Below is a small trained network, with its code and all its weights. Each question gives an input and a class and asks what happens when units are switched off, that is, made to give their printed mean instead of their output.

import numpy as np


def w(rows, s, z=0):
    codes = np.array(rows[::2]) - 128.0
    scale = np.full(codes.shape[1], s)
    scale[-1] = z or s
    return codes * scale


def f(y):
    return y / 2 * (1 + np.tanh(0.7978845608 * (y + 0.044715 * y**3)))


def log_softmax(a):
    a = a - a.max(-1, keepdims=True)
    return a - np.log(np.exp(a).sum(-1, keepdims=True))


def net(x, mask):
    res = np.array(x, float).reshape(1, 4) / 4 @ E
    y = f(res @ A[0][:, :-1].T + A[0][:, -1])
    res = res + np.where(mask, y, B[0][:, -1]) @ B[0][:, :-1]
    return log_softmax(res[-1] @ U[:, :-1].T + U[:, -1])


A, B = {}, {}
E = w([
[128,128,128],'x0',
[145,123,6],'x1',
[236,118,138],'x2',
[154,229,112],'x3',
],0.019)
A[0] = w([
[202,101,92,70],'N0',
[120,176,107,104],'N1',
[81,133,62,103],'N2',
[141,203,132,165],'N3',
[79,140,142,163],'N4',
[143,194,138,149],'N5',
[77,143,165,178],'N6',
[127,237,114,150],'N7',
[87,163,140,93],'N8',
[129,179,97,84],'N9',
[150,121,105,80],'N10',
[162,115,88,66],'N11',
[74,103,72,144],'N12',
[156,146,139,104],'N13',
[113,204,110,121],'N14',
[178,65,174,115],'N15',
[142,124,118,116],'N16',
[136,169,96,44],'N17',
[143,125,114,88],'N18',
[166,190,135,135],'N19',
[148,123,79,88],'N20',
[163,113,91,95],'N21',
[143,172,163,102],'N22',
[147,151,142,106],'N23',
[127,5,144,247],'N24',
[187,119,201,109],'N25',
[181,104,74,89],'N26',
[159,120,102,94],'N27',
[79,126,70,118],'N28',
[160,116,100,102],'N29',
[72,151,168,181],'N30',
[109,120,107,103],'N31',
[155,154,146,94],'N32',
[123,149,144,121],'N33',
],0.021,0.011)
B[0] = w([
[90,105,188,195],'N0',
[144,185,152,156],'N1',
[168,175,67,174],'N2',
[176,133,142,186],'N3',
[86,70,163,169],'N4',
[176,96,143,178],'N5',
[73,107,171,184],'N6',
[180,183,200,203],'N7',
[105,144,174,154],'N8',
[135,165,155,161],'N9',
[123,122,144,147],'N10',
[117,111,151,165],'N11',
[144,98,63,181],'N12',
[164,109,121,150],'N13',
[154,227,185,174],'N14',
[109,221,99,205],'N15',
[125,120,153,138],'N16',
[145,152,142,153],'N17',
[130,124,140,137],'N18',
[157,114,138,184],'N19',
[107,134,145,168],'N20',
[91,96,163,168],'N21',
[184,84,104,163],'N22',
[203,92,114,146],'N23',
[8,172,85,255],'N24',
[171,196,19,206],'N25',
[68,85,182,191],'N26',
[126,113,141,158],'N27',
[184,145,47,172],'N28',
[98,105,161,161],'N29',
[113,65,197,189],'N30',
[136,124,93,140],'N31',
[161,99,108,152],'N32',
[159,102,149,141],'N33',
],0.012,0.03)
U = w([
[35,86,175,135],'0',
[128,253,118,255],'1',
[134,116,251,76],'2',
[227,118,103,28],'3',
[125,104,21,91],'4',
],0.013,0.0027)

Each question gives the input, the list of numbers given to net, and the class t.
The units are the neurons (one row each of A and B). Each row of codes is followed by its name. A weight is (code - 128) times the scale printed after its matrix; where a second scale follows, it is the last column's (A, B and U).
mask holds one flag per neuron, in row order. A switched-off neuron (its flag False) gives its mean, the last column of its row in B, instead of its output. The means were averaged over made-up inputs and are rounded, as every weight is.
A unit's drop is (log p(t) with every unit on - log p(t) with that unit switched off) / (log p(t) with every unit on - log p(t) with every unit switched off).
The circuit of an input: a set's keep is (log p(t) with only the set's units on - log p(t) with every unit switched off) / (log p(t) with every unit on - log p(t) with every unit switched off). Starting from the 12 units with the biggest drops (on a tie, the unit counted first), units are removed one at a time, each time the one whose removal leaves the highest keep (on an exact tie, the one counted first), for as long as the keep stays at least 0.8.
units of the circuit, in order: the units of the circuit, biggest drop first
top k neurons: the k neurons with the biggest drops, biggest first
drop when u is switched off: that unit's drop, to one decimal
input [-6,8,-6,0], class 4: units of the circuit, in order => [N12]
input [6,1,7,4], class 2: top 2 neurons => [N0; N26]
input [-7,-5,1,-7], class 1: top 2 neurons => [N15; N25]
input [6,1,-6,-6], class 4: top 2 neurons => [N28; N12]
input [5,-5,-2,0], class 0: top 2 neurons => [N7; N14]
input [-3,-8,1,-3], class 1: top 3 neurons => [N25; N15; N26]
input [8,0,3,-5], class 1: top 2 neurons => [N15; N30]
input [-8,1,2,8], class 2: top 2 neurons => [N25; N7]
input [1,0,-2,6], class 2: drop when N15 is switched off => 0.2
input [1,-1,-5,2], class 2: drop when N24 is switched off => 0.1
input [6,-7,7,-1], class 1: drop when N15 is switched off => 0.3
